Below is a small trained network, with its code and all its weights. Each question gives an input and a target symbol and asks what happens when units are switched off, that is, made to give their printed mean instead of their output.

import numpy as np


def w(rows, s, z=0):
    codes = np.array(rows[::2]) - 128.0
    scale = np.full(codes.shape[1], s)
    scale[-1] = z or s
    return codes * scale


def f(y):
    return y / 2 * (1 + np.tanh(0.7978845608 * (y + 0.044715 * y**3)))


def softmax(a):
    e = np.exp(a - a.max(-1, keepdims=True))
    return e / e.sum(-1, keepdims=True)


def log_softmax(a):
    a = a - a.max(-1, keepdims=True)
    return a - np.log(np.exp(a).sum(-1, keepdims=True))


def net(x, mask):
    ids = ['γδεζημτφψω'.index(c) for c in x.split()]
    T = len(ids)
    res = E[ids] + P[:T]
    u = 0
    for l in range(3):
        r = res
        for j in range(3):
            rows = slice(4 * j, 4 * j + 4)
            q, k, v = (r @ M[l][rows].T for M in (Q, K, V))
            z = softmax(np.where(np.tri(T) > 0, q @ k.T / 4**0.5, -1e9)) @ v
            o = O[l][rows]
            res = res + np.where(mask[u + j], z, o[:, -1]) @ o[:, :-1]
        u += 3
        y = f(res @ A[l][:, :-1].T + A[l][:, -1])
        res = res + np.where(mask[u : u + 4], y, B[l][:, -1]) @ B[l][:, :-1]
        u += 4
    return log_softmax(res[-1] @ U[:, :-1].T + U[:, -1])


Q, K, V, O, A, B = {}, {}, {}, {}, {}, {}
E = w([
[106,115,103],'γ',
[101,168,59],'δ',
[88,63,90],'ε',
[183,218,119],'ζ',
[180,129,181],'η',
[108,127,106],'μ',
[4,236,135],'τ',
[83,58,90],'φ',
[97,176,65],'ψ',
[152,41,165],'ω',
],0.014)
P = w([
[136,103,122],'0',
[129,143,174],'1',
[145,93,104],'2',
[125,174,184],'3',
[147,93,99],'4',
[116,183,189],'5',
[145,93,99],'6',
[111,193,197],'7',
[143,91,99],'8',
[102,212,204],'9',
[140,90,95],'10',
[99,236,221],'11',
[135,81,91],'12',
[93,247,229],'13',
],0.013)
Q[0] = w([
[86,142,191],'L0H1',
[188,145,206],'L0H1',
[195,85,3],'L0H1',
[141,130,155],'L0H1',
[77,87,137],'L0H2',
[119,125,115],'L0H2',
[109,65,191],'L0H2',
[126,246,170],'L0H2',
[134,118,72],'L0H3',
[152,74,125],'L0H3',
[89,196,144],'L0H3',
[63,85,151],'L0H3',
],0.011)
K[0] = w([
[118,241,178],'L0H1',
[83,68,212],'L0H1',
[203,112,98],'L0H1',
[58,111,80],'L0H1',
[130,84,246],'L0H2',
[139,96,157],'L0H2',
[143,187,42],'L0H2',
[101,60,71],'L0H2',
[187,147,197],'L0H3',
[162,147,184],'L0H3',
[134,119,67],'L0H3',
[156,128,153],'L0H3',
],0.014)
V[0] = w([
[196,145,133],'L0H1',
[159,232,126],'L0H1',
[163,149,196],'L0H1',
[186,81,106],'L0H1',
[185,195,189],'L0H2',
[172,99,77],'L0H2',
[200,127,68],'L0H2',
[124,139,65],'L0H2',
[63,126,107],'L0H3',
[184,183,137],'L0H3',
[103,180,248],'L0H3',
[119,98,133],'L0H3',
],0.011)
O[0] = w([
[165,100,171,98],'L0H1',
[147,165,95,253],'L0H1',
[180,212,140,128],'L0H1',
[2,12,207,16],'L0H1',
[100,55,128,49],'L0H2',
[94,143,44,163],'L0H2',
[171,75,152,153],'L0H2',
[156,169,214,171],'L0H2',
[209,87,210,159],'L0H3',
[240,138,179,115],'L0H3',
[104,140,226,42],'L0H3',
[75,76,234,122],'L0H3',
],0.0045,0.0031)
A[0] = w([
[16,192,83,49],'L0N1',
[88,225,111,33],'L0N2',
[170,122,212,5],'L0N3',
[177,2,61,177],'L0N4',
],0.0058,0.0014)
B[0] = w([
[113,146,205,194],'L0N1',
[100,62,254,255],'L0N2',
[42,239,105,112],'L0N3',
[145,50,162,204],'L0N4',
],0.0085,0.0036)
Q[1] = w([
[76,94,87],'L1H1',
[121,174,109],'L1H1',
[135,152,37],'L1H1',
[199,156,213],'L1H1',
[110,105,67],'L1H2',
[46,245,118],'L1H2',
[208,113,103],'L1H2',
[126,119,69],'L1H2',
[192,91,161],'L1H3',
[72,159,100],'L1H3',
[83,133,152],'L1H3',
[169,60,150],'L1H3',
],0.012)
K[1] = w([
[120,168,183],'L1H1',
[70,141,113],'L1H1',
[123,191,114],'L1H1',
[122,79,175],'L1H1',
[75,218,88],'L1H2',
[175,113,139],'L1H2',
[144,179,165],'L1H2',
[36,126,140],'L1H2',
[134,73,187],'L1H3',
[139,209,85],'L1H3',
[153,116,200],'L1H3',
[101,8,95],'L1H3',
],0.012)
V[1] = w([
[139,126,144],'L1H1',
[180,110,145],'L1H1',
[73,254,116],'L1H1',
[173,106,158],'L1H1',
[118,127,188],'L1H2',
[69,183,138],'L1H2',
[180,122,66],'L1H2',
[175,102,132],'L1H2',
[42,96,141],'L1H3',
[183,137,49],'L1H3',
[221,176,59],'L1H3',
[111,115,96],'L1H3',
],0.012)
O[1] = w([
[135,143,173,132],'L1H1',
[103,136,69,149],'L1H1',
[117,103,93,2],'L1H1',
[197,208,253,154],'L1H1',
[85,184,142,142],'L1H2',
[126,117,83,90],'L1H2',
[111,77,116,120],'L1H2',
[160,136,147,149],'L1H2',
[124,121,206,123],'L1H3',
[98,101,169,87],'L1H3',
[72,39,159,102],'L1H3',
[90,197,80,105],'L1H3',
],0.0052,0.01)
A[1] = w([
[174,2,48,5],'L1N1',
[142,203,175,101],'L1N2',
[162,124,2,170],'L1N3',
[20,128,186,83],'L1N4',
],0.0098,0.0033)
B[1] = w([
[148,175,58,167],'L1N1',
[118,50,24,254],'L1N2',
[50,53,1,158],'L1N3',
[62,32,156,141],'L1N4',
],0.0072,0.0096)
Q[2] = w([
[58,213,91],'L2H1',
[58,224,136],'L2H1',
[91,126,239],'L2H1',
[74,34,156],'L2H1',
[126,160,90],'L2H2',
[118,128,232],'L2H2',
[82,42,233],'L2H2',
[125,254,108],'L2H2',
[18,174,148],'L2H3',
[46,167,206],'L2H3',
[76,214,180],'L2H3',
[130,107,182],'L2H3',
],0.0077)
K[2] = w([
[81,63,177],'L2H1',
[63,94,142],'L2H1',
[90,107,180],'L2H1',
[253,133,73],'L2H1',
[161,126,94],'L2H2',
[87,74,98],'L2H2',
[87,159,106],'L2H2',
[157,72,71],'L2H2',
[72,254,43],'L2H3',
[220,169,175],'L2H3',
[88,83,32],'L2H3',
[246,154,236],'L2H3',
],0.0091)
V[2] = w([
[153,174,201],'L2H1',
[185,136,92],'L2H1',
[36,128,151],'L2H1',
[171,124,169],'L2H1',
[193,117,98],'L2H2',
[116,70,130],'L2H2',
[168,22,153],'L2H2',
[124,91,100],'L2H2',
[107,1,115],'L2H3',
[140,71,134],'L2H3',
[143,164,110],'L2H3',
[121,99,139],'L2H3',
],0.012)
O[2] = w([
[120,142,113,5],'L2H1',
[179,94,180,180],'L2H1',
[113,76,174,84],'L2H1',
[225,58,143,80],'L2H1',
[162,3,125,190],'L2H2',
[141,202,128,144],'L2H2',
[76,38,96,161],'L2H2',
[135,127,70,169],'L2H2',
[189,129,146,254],'L2H3',
[68,218,140,167],'L2H3',
[116,92,136,125],'L2H3',
[75,184,129,136],'L2H3',
],0.0054,0.005)
A[2] = w([
[166,163,102,85],'L2N1',
[166,126,220,13],'L2N2',
[59,104,249,4],'L2N3',
[193,197,201,178],'L2N4',
],0.011,0.0039)
B[2] = w([
[200,149,38,159],'L2N1',
[47,39,50,138],'L2N2',
[90,205,97,148],'L2N3',
[2,67,174,254],'L2N4',
],0.0095,0.004)
U = w([
[76,169,103,184],'γ',
[176,59,174,254],'δ',
[253,146,79,154],'ε',
[135,112,135,155],'ζ',
[121,118,134,136],'η',
[99,123,114,76],'μ',
[115,123,116,89],'τ',
[83,61,115,31],'φ',
[76,108,61,109],'ψ',
[83,100,60,56],'ω',
],0.015,0.0053)

Each question gives the input, a string of symbols that net reads in full, and the target symbol t.
The units are the heads (4 rows each of Q, K, V and O) and the neurons (one row each of A and B). Each row of codes is followed by its name. A weight is (code - 128) times the scale printed after its matrix; where a second scale follows, it is the last column's (O, A, B and U).
mask holds one flag per unit, layer by layer, with each layer's heads first. A switched-off unit (its flag False) gives its mean, the last column of its rows in O or B, instead of its output. The means were averaged over made-up inputs and are rounded, as every weight is.
A unit's drop is (log p(t) with every unit on - log p(t) with that unit switched off) / (log p(t) with every unit on - log p(t) with every unit switched off).
The circuit of an input: a set's keep is (log p(t) with only the set's units on - log p(t) with every unit switched off) / (log p(t) with every unit on - log p(t) with every unit switched off). Starting from the 12 units with the biggest drops (on a tie, the unit counted first), units are removed one at a time, each time the one whose removal leaves the highest keep (on an exact tie, the one counted first), for as long as the keep stays at least 0.8.
units of the circuit, in order: the units of the circuit, biggest drop first
top k neurons: the k neurons with the biggest drops, biggest first
top k neurons in layer l: the k neurons of layer l with the biggest drops, biggest first
drop of u: that unit's drop, to one decimal
input ψ ζ δ φ φ τ δ δ, target ε: units of the circuit, in order	[L0H1]
input γ τ η ζ ζ τ ψ φ, target ε: units of the circuit, in order	[L0H1; L2N4]
input ζ ζ η ω φ γ ζ γ δ φ ζ φ, target γ: top 2 neurons in layer 1	[L1N2; L1N4]
input ζ ζ μ, target ε: top 2 neurons in layer 0	[L0N2; L0N4]
input μ ζ ε ζ ζ ψ ζ τ ζ ζ γ, target ε: top 3 neurons	[L0N2; L2N4; L0N4]
input ψ φ γ ψ τ τ τ ψ ζ μ ψ τ δ ζ, target ε: top 3 neurons	[L1N2; L2N1; L0N1]
input δ ζ δ ζ ω ψ φ γ φ δ η ζ φ ε, target δ: top 2 neurons	[L0N2; L1N2]
input δ γ φ τ ψ δ, target ε: units of the circuit, in order	[L2N1; L0H1]
input η φ ψ φ, target γ: units of the circuit, in order	[L1N2; L2N3; L0H1; L2H2]
input η ζ δ ζ φ ω φ ζ γ, target ε: top 3 neurons in layer 0	[L0N2; L0N1; L0N4]
input ζ ω ζ φ τ, target γ: top 2 neurons	[L2N3; L0N2]
input ζ φ μ ω ε φ ψ ω φ τ ψ ω, target ε: top 3 neurons	[L1N2; L2N1; L0N2]
input γ ζ τ φ ζ μ τ ζ ε, target ε: top 2 neurons in layer 0	[L0N2; L0N4]
input τ δ ζ ζ γ φ φ, target ε: top 2 neurons	[L0N2; L2N4]
input γ μ ζ φ ψ φ ε τ τ η η ζ ζ φ, target δ: top 3 neurons in layer 0	[L0N2; L0N3; L0N1]
input ζ ψ ψ δ δ φ γ μ μ ε ψ ζ ε, target ε: top 2 neurons in layer 1	[L1N1; L1N4]
input ζ η ω, target φ: top 4 neurons	[L2N2; L2N4; L0N4; L1N2]
input γ ψ ζ φ τ ζ ζ φ γ ε τ τ φ η, target ε: top 3 neurons	[L1N2; L2N1; L0N1]
input μ φ φ τ η η, target ε: top 4 neurons	[L1N2; L2N1; L0N1; L0N2]
input ζ ζ μ ψ γ δ ω ζ φ ζ, target δ: top neuron in layer 2	[L2N3]
input ω ω ζ τ ζ ψ, target ε: top 2 neurons in layer 0	[L0N4; L0N1]
input γ ω δ ζ η ζ γ ζ μ ζ ε ζ η δ, target δ: top 2 neurons	[L1N2; L0N2]
input ζ γ ζ μ ζ φ τ, target γ: top 3 neurons	[L2N3; L0N2; L1N2]
input ζ ω ζ ζ ζ μ ζ ψ ζ μ μ, target ε: top neuron	[L2N4]
input ζ ζ γ η ω, target φ: top 3 neurons in layer 1	[L1N2; L1N1; L1N3]
input τ ψ τ ψ ζ ζ ζ ζ φ ζ γ ζ, target δ: drop of L2H2	0.1
input ζ η ψ ζ ψ ζ ω ψ, target δ: drop of L1H3	0.2
input ζ ζ ψ δ, target δ: drop of L1N2	0.1
input ψ δ ψ ζ ζ ζ φ ζ ζ μ, target δ: drop of L2H1	0.0
